Below are the code and all the weights of a small trained network. Each question names an input and a target symbol and asks about switching units off, where a switched-off unit gives its printed mean instead of its output.

import numpy as np


def w(rows, s, z=0):
    codes = np.array(rows[::2]) - 128.0
    scale = np.full(codes.shape[1], s)
    scale[-1] = z or s
    return codes * scale


def f(y):
    return y / 2 * (1 + np.tanh(0.7978845608 * (y + 0.044715 * y**3)))


def softmax(a):
    e = np.exp(a - a.max(-1, keepdims=True))
    return e / e.sum(-1, keepdims=True)


def log_softmax(a):
    a = a - a.max(-1, keepdims=True)
    return a - np.log(np.exp(a).sum(-1, keepdims=True))


def net(x, mask):
    ids = ['ΓΞΨαβεζηθλμπστφ'.index(c) for c in x.split()]
    T = len(ids)
    res = E[ids] + P[:T]
    r = res
    for j in range(3):
        rows = slice(2 * j, 2 * j + 2)
        q, k, v = (r @ M[0][rows].T for M in (Q, K, V))
        z = softmax(np.where(np.tri(T) > 0, q @ k.T / 2**0.5, -1e9)) @ v
        o = O[0][rows]
        res = res + np.where(mask[j], z, o[:, -1]) @ o[:, :-1]
    y = f(res @ A[0][:, :-1].T + A[0][:, -1])
    res = res + np.where(mask[3:15], y, B[0][:, -1]) @ B[0][:, :-1]
    return log_softmax(res[-1] @ U[:, :-1].T + U[:, -1])


Q, K, V, O, A, B = {}, {}, {}, {}, {}, {}
E = w([
[131,130,216,105,127,98,79,41],'Γ',
[70,79,181,109,87,185,204,150],'Ξ',
[251,156,88,54,182,42,149,135],'Ψ',
[107,180,133,147,82,130,205,186],'α',
[107,238,122,117,94,87,144,106],'β',
[92,143,177,155,73,85,157,114],'ε',
[149,78,34,140,178,102,139,199],'ζ',
[86,159,145,99,122,176,197,133],'η',
[66,160,102,105,56,124,170,151],'θ',
[75,159,245,88,143,97,14,192],'λ',
[68,181,113,69,116,157,159,109],'μ',
[72,66,161,130,41,118,156,157],'π',
[37,60,176,75,87,170,157,91],'σ',
[194,85,99,188,154,91,162,67],'τ',
[44,108,89,253,140,185,65,54],'φ',
],0.018)
P = w([
[227,94,88,72,2,194,109,136],'0',
[140,148,110,120,108,116,173,124],'1',
[122,132,120,117,106,123,174,113],'2',
[118,132,116,117,111,109,166,110],'3',
[116,140,123,127,115,118,172,111],'4',
[102,123,120,115,113,112,162,103],'5',
[114,130,126,116,116,103,160,106],'6',
[111,132,125,119,121,110,169,97],'7',
[107,122,130,111,122,111,161,98],'8',
[106,127,128,118,116,102,160,97],'9',
[115,134,133,122,116,99,165,104],'10',
[102,135,122,125,108,87,157,102],'11',
[100,131,126,116,126,99,165,92],'12',
],0.0099)
Q[0] = w([
[160,105,128,201,193,97,73,55],'H1',
[206,59,78,127,197,139,10,108],'H1',
[75,108,189,203,117,161,180,80],'H2',
[30,161,110,87,25,138,215,149],'H2',
[187,132,182,135,167,153,15,74],'H3',
[247,84,63,232,254,130,17,72],'H3',
],0.0079)
K[0] = w([
[119,141,133,143,133,86,109,67],'H1',
[119,108,187,163,200,18,199,86],'H1',
[142,100,161,174,73,155,129,67],'H2',
[201,147,68,94,8,245,41,181],'H2',
[53,188,207,122,146,59,125,63],'H3',
[85,103,102,158,216,76,181,92],'H3',
],0.012)
V[0] = w([
[106,176,180,160,131,107,150,184],'H1',
[134,193,174,157,167,184,208,102],'H1',
[27,198,42,98,98,139,83,119],'H2',
[103,48,209,178,120,90,97,48],'H2',
[136,188,81,38,172,134,41,2],'H3',
[152,202,141,151,83,78,44,82],'H3',
],0.0096)
O[0] = w([
[162,120,150,162,100,168,111,122,3],'H1',
[223,145,151,115,110,102,100,116,103],'H1',
[135,101,143,139,223,164,218,178,35],'H2',
[62,96,119,105,91,55,106,49,97],'H2',
[126,105,239,148,163,84,143,126,62],'H3',
[154,80,171,249,112,92,172,113,147],'H3',
],0.015,0.0027)
A[0] = w([
[99,132,117,120,94,159,70,187,75],'N1',
[95,116,104,154,143,226,146,140,67],'N2',
[139,180,136,95,82,96,160,155,175],'N3',
[112,96,130,230,67,114,115,40,108],'N4',
[109,165,189,28,129,104,128,221,191],'N5',
[152,89,97,98,204,97,174,196,228],'N6',
[49,170,173,137,122,121,65,165,128],'N7',
[49,123,69,141,184,89,155,188,94],'N8',
[70,153,98,79,74,194,143,135,252],'N9',
[105,124,168,87,152,124,115,118,97],'N10',
[89,130,22,130,126,142,81,141,53],'N11',
[135,93,2,137,107,122,141,46,193],'N12',
],0.0095,0.0037)
B[0] = w([
[166,197,200,62,163,130,122,101,171],'N1',
[85,191,75,155,125,124,51,151,187],'N2',
[101,89,140,125,137,112,73,76,175],'N3',
[135,188,105,96,202,158,157,124,251],'N4',
[189,2,91,128,193,143,131,55,185],'N5',
[113,180,129,134,100,37,90,151,184],'N6',
[152,71,151,186,131,185,55,150,155],'N7',
[30,54,137,102,115,178,91,151,179],'N8',
[179,145,107,110,70,82,94,80,240],'N9',
[152,105,114,171,117,92,162,193,141],'N10',
[133,84,224,101,137,245,194,168,203],'N11',
[140,101,123,153,64,153,180,201,222],'N12',
],0.009,0.02)
U = w([
[93,187,212,65,188,109,134,116,186],'Γ',
[107,41,112,138,124,105,100,98,81],'Ξ',
[191,84,85,120,168,64,81,131,179],'Ψ',
[152,109,163,100,157,159,144,117,1],'α',
[82,132,148,116,187,169,54,117,25],'β',
[58,127,167,61,126,42,130,182,108],'ε',
[141,112,142,40,230,107,167,255,53],'ζ',
[76,137,86,145,138,90,74,175,178],'η',
[79,148,160,148,53,63,39,97,182],'θ',
[149,63,165,230,145,182,60,129,215],'λ',
[129,156,186,134,128,90,151,221,126],'μ',
[81,130,177,134,97,134,121,167,81],'π',
[149,183,124,171,151,172,100,158,150],'σ',
[148,114,45,139,102,79,233,150,203],'τ',
[93,115,80,178,214,221,166,115,98],'φ',
],0.007,0.0045)

Each question gives the input, a string of symbols that net reads in full, and the target symbol t.
The units are the heads (2 rows each of Q, K, V and O) and the neurons (one row each of A and B). Each row of codes is followed by its name. A weight is (code - 128) times the scale printed after its matrix; where a second scale follows, it is the last column's (O, A, B and U).
mask holds one flag per unit, heads first, then neurons. A switched-off unit (its flag False) gives its mean, the last column of its rows in O or B, instead of its output. The means were averaged over made-up inputs and are rounded, as every weight is.
A unit's drop is (log p(t) with every unit on - log p(t) with that unit switched off) / (log p(t) with every unit on - log p(t) with every unit switched off).
unit that matters most: the unit with the biggest drop
top k neurons: the k neurons with the biggest drops, biggest first
heads that matter: for each layer, one digit per head in row order, 1 if its drop is at least 0.15 and else 0, layers parted by /
drop of u: that unit's drop, to one decimal
input τ α Ψ φ Ξ τ α μ ε η θ, target θ: heads that matter	010
input σ Ξ α λ Ξ Γ α, target Ξ: unit that matters most	N5
input η Ξ τ φ φ, target φ: top 2 neurons	(N9; N4)
input μ τ ε η Ξ σ Γ Ξ σ σ η, target ζ: heads that matter	011
input Ψ η μ ε Ψ τ α π η λ η η, target λ: heads that matter	011
input τ β τ ζ α Γ ζ α ε α Ξ φ α, target θ: heads that matter	010
input μ ε Γ Ξ, target ζ: top 2 neurons	(N6; N5)
input ζ Γ σ, target β: heads that matter	111
input τ σ Γ α π μ Ψ σ ζ β Γ φ ζ, target ζ: heads that matter	001
input η τ ζ Γ τ π, target Ψ: top 2 neurons	(N5; N11)
input Ξ η μ, target α: top 2 neurons	(N11; N9)
input θ τ τ π, target η: top 3 neurons	(N6; N2; N11)
input Γ ζ Γ η, target Γ: top 2 neurons	(N4; N12)
input β φ θ Ξ Γ α θ α μ, target μ: unit that matters most	H3
input τ λ λ α λ λ β ε θ λ μ Ξ β, target θ: top 2 neurons	(N11; N5)
input ζ ζ η τ α ζ μ λ π, target β: drop of H2	0.4
input μ α α α, target ζ: drop of N6	0.2
input τ Ψ τ Ψ μ η α Ξ Ψ α β σ, target θ: drop of H2	0.6
